Here is a tiny trained network, its code and every weight. The questions are about switching its units off for an input and a target symbol, where a switched-off unit gives its printed mean instead of its output.

import numpy as np


def w(rows, s, z=0):
    codes = np.array(rows[::2]) - 128.0
    scale = np.full(codes.shape[1], s)
    scale[-1] = z or s
    return codes * scale


def f(y):
    return np.maximum(y, 0)


def softmax(a):
    e = np.exp(a - a.max(-1, keepdims=True))
    return e / e.sum(-1, keepdims=True)


def log_softmax(a):
    a = a - a.max(-1, keepdims=True)
    return a - np.log(np.exp(a).sum(-1, keepdims=True))


def net(x, mask):
    ids = ['ΞΨγζημφω'.index(c) for c in x.split()]
    T = len(ids)
    res = E[ids] + P[:T]
    r = res
    for j in range(3):
        rows = slice(3 * j, 3 * j + 3)
        q, k, v = (r @ M[0][rows].T for M in (Q, K, V))
        z = softmax(np.where(np.tri(T) > 0, q @ k.T / 3**0.5, -1e9)) @ v
        o = O[0][rows]
        res = res + np.where(mask[j], z, o[:, -1]) @ o[:, :-1]
    y = f(res @ A[0][:, :-1].T + A[0][:, -1])
    res = res + np.where(mask[3:19], y, B[0][:, -1]) @ B[0][:, :-1]
    return log_softmax(res[-1] @ U[:, :-1].T + U[:, -1])


Q, K, V, O, A, B = {}, {}, {}, {}, {}, {}
E = w([
[147,83,164,117,91,121],'Ξ',
[136,131,186,140,108,101],'Ψ',
[131,169,174,118,149,121],'γ',
[150,132,127,64,151,105],'ζ',
[126,6,105,106,117,112],'η',
[84,39,175,83,153,146],'μ',
[134,46,157,31,125,148],'φ',
[200,91,110,110,192,184],'ω',
],0.015)
P = w([
[98,69,157,172,141,46],'0',
[72,186,38,154,102,103],'1',
[137,43,178,151,196,111],'2',
[102,150,52,158,82,207],'3',
[183,50,168,160,185,178],'4',
[111,138,58,152,79,254],'5',
],0.008)
Q[0] = w([
[186,130,144,200,141,97],'head 0',
[127,175,109,115,102,239],'head 0',
[111,193,63,181,86,87],'head 0',
[77,99,205,104,88,138],'head 1',
[167,87,97,119,151,194],'head 1',
[82,171,47,110,100,150],'head 1',
[38,214,71,206,67,112],'head 2',
[3,85,155,135,160,15],'head 2',
[91,94,123,172,56,163],'head 2',
],0.042)
K[0] = w([
[132,79,179,160,70,145],'head 0',
[193,144,103,102,163,38],'head 0',
[86,145,124,174,50,28],'head 0',
[121,177,151,191,114,191],'head 1',
[118,169,219,65,163,174],'head 1',
[72,155,103,85,145,12],'head 1',
[114,247,136,187,121,3],'head 2',
[16,140,85,26,83,64],'head 2',
[87,122,154,190,65,116],'head 2',
],0.04)
V[0] = w([
[28,108,144,123,145,173],'head 0',
[150,128,138,180,117,92],'head 0',
[150,116,132,137,135,134],'head 0',
[108,141,173,119,97,127],'head 1',
[69,152,218,74,75,158],'head 1',
[115,133,145,142,149,127],'head 1',
[150,169,208,46,77,178],'head 2',
[139,125,85,53,144,61],'head 2',
[12,96,144,219,165,233],'head 2',
],0.012)
O[0] = w([
[164,135,112,137,189,62,203],'head 0',
[90,124,174,175,122,179,4],'head 0',
[165,145,130,118,120,137,168],'head 0',
[145,142,99,145,101,100,135],'head 1',
[194,153,87,151,107,23,220],'head 1',
[152,122,145,115,125,149,133],'head 1',
[159,157,176,26,109,78,216],'head 2',
[182,111,91,91,113,163,245],'head 2',
[1,107,90,166,191,73,141],'head 2',
],0.0083,0.0035)
A[0] = w([
[148,140,118,172,170,110,46],'neuron 0',
[113,145,157,116,123,201,58],'neuron 1',
[127,145,204,187,92,103,69],'neuron 2',
[97,194,146,106,144,144,87],'neuron 3',
[164,169,76,118,84,181,135],'neuron 4',
[153,237,92,176,189,157,64],'neuron 5',
[123,112,201,139,146,172,92],'neuron 6',
[168,244,53,142,157,157,91],'neuron 7',
[119,128,49,142,94,152,31],'neuron 8',
[150,173,153,178,104,142,74],'neuron 9',
[120,164,104,156,44,153,171],'neuron 10',
[143,111,158,215,98,129,1],'neuron 11',
[112,253,110,171,119,126,126],'neuron 12',
[96,133,111,142,115,144,59],'neuron 13',
[145,153,142,148,182,143,31],'neuron 14',
[113,211,155,186,92,92,79],'neuron 15',
],0.019,0.0097)
B[0] = w([
[82,125,139,148,136,126,145],'neuron 0',
[115,80,153,121,113,99,170],'neuron 1',
[84,176,137,86,88,104,148],'neuron 2',
[154,99,136,150,156,149,135],'neuron 3',
[109,174,89,142,139,137,254],'neuron 4',
[178,122,53,141,185,150,147],'neuron 5',
[130,173,131,139,150,174,188],'neuron 6',
[105,50,185,101,80,124,187],'neuron 7',
[122,163,164,189,58,134,168],'neuron 8',
[124,142,97,175,145,105,133],'neuron 9',
[160,95,139,89,150,105,180],'neuron 10',
[141,35,105,136,86,166,135],'neuron 11',
[74,165,143,49,134,169,151],'neuron 12',
[132,143,134,147,128,96,138],'neuron 13',
[126,132,151,106,102,104,134],'neuron 14',
[160,153,162,252,138,135,148],'neuron 15',
],0.037,0.0059)
U = w([
[253,125,169,102,174,64,254],'Ξ',
[135,203,158,97,159,88,42],'Ψ',
[145,145,147,100,179,175,83],'γ',
[97,137,128,60,100,123,47],'ζ',
[164,148,132,143,123,125,97],'η',
[95,126,109,127,198,83,120],'μ',
[146,199,52,103,153,144,207],'φ',
[166,94,78,150,155,163,113],'ω',
],0.0055,0.0041)

Each question gives the input, a string of symbols that net reads in full, and the target symbol t.
The units are the heads (3 rows each of Q, K, V and O) and the neurons (one row each of A and B). Each row of codes is followed by its name. A weight is (code - 128) times the scale printed after its matrix; where a second scale follows, it is the last column's (O, A, B and U).
mask holds one flag per unit, heads first, then neurons. A switched-off unit (its flag False) gives its mean, the last column of its rows in O or B, instead of its output. The means were averaged over made-up inputs and are rounded, as every weight is.
A unit's drop is (log p(t) with every unit on - log p(t) with that unit switched off) / (log p(t) with every unit on - log p(t) with every unit switched off).
The circuit of an input: a set's keep is (log p(t) with only the set's units on - log p(t) with every unit switched off) / (log p(t) with every unit on - log p(t) with every unit switched off). Starting from the 12 units with the biggest drops (on a tie, the unit counted first), units are removed one at a time, each time the one whose removal leaves the highest keep (on an exact tie, the one counted first), for as long as the keep stays at least 0.8.
units of the circuit, in order: the units of the circuit, biggest drop first
unit that matters most: the unit with the biggest drop
k most important neurons: the k neurons with the biggest drops, biggest first
heads that matter: for each layer, one digit per head in row order, 1 if its drop is at least 0.15 and else 0, layers parted by /
input φ ζ ω ζ μ, target γ: unit that matters most => neuron 6
input ω μ μ, target γ: 2 most important neurons => [neuron 6; neuron 4]
input ζ φ ω γ, target γ: heads that matter => 001
input μ ζ Ξ Ψ, target Ψ: units of the circuit, in order => [neuron 12; head 2; neuron 15; neuron 2]
input η ω φ φ, target φ: units of the circuit, in order => [neuron 4; head 2; neuron 7]
input Ψ γ ζ ζ ζ Ξ, target Ξ: units of the circuit, in order => [neuron 10; head 2; neuron 4; head 0]
input ω γ Ξ φ ζ ζ, target ζ: heads that matter => 100
input μ η ζ, target μ: heads that matter => 101
input ζ ω Ψ, target γ: units of the circuit, in order => [neuron 6; head 1]
input φ φ φ ζ φ φ, target φ: units of the circuit, in order => [neuron 4; neuron 7]
input ω ω φ μ, target μ: heads that matter => 001
input μ φ μ ω, target ω: heads that matter => 001
input φ ζ ζ μ γ, target μ: units of the circuit, in order => [head 2; neuron 0]
input φ Ξ φ φ Ξ φ, target Ξ: units of the circuit, in order => [head 2; neuron 4; head 0]
input γ ω Ψ ζ ζ, target φ: 3 most important neurons => [neuron 4; neuron 7; neuron 6]
input φ μ Ξ φ μ, target Ξ: units of the circuit, in order => [head 0; neuron 4]
input γ η μ μ, target μ: most important neuron => [neuron 0]
input μ μ γ φ φ ζ, target ζ: heads that matter => 010
input φ ω Ψ, target γ: units of the circuit, in order => [head 1; neuron 6]
input μ ω Ξ, target γ: unit that matters most => head 1
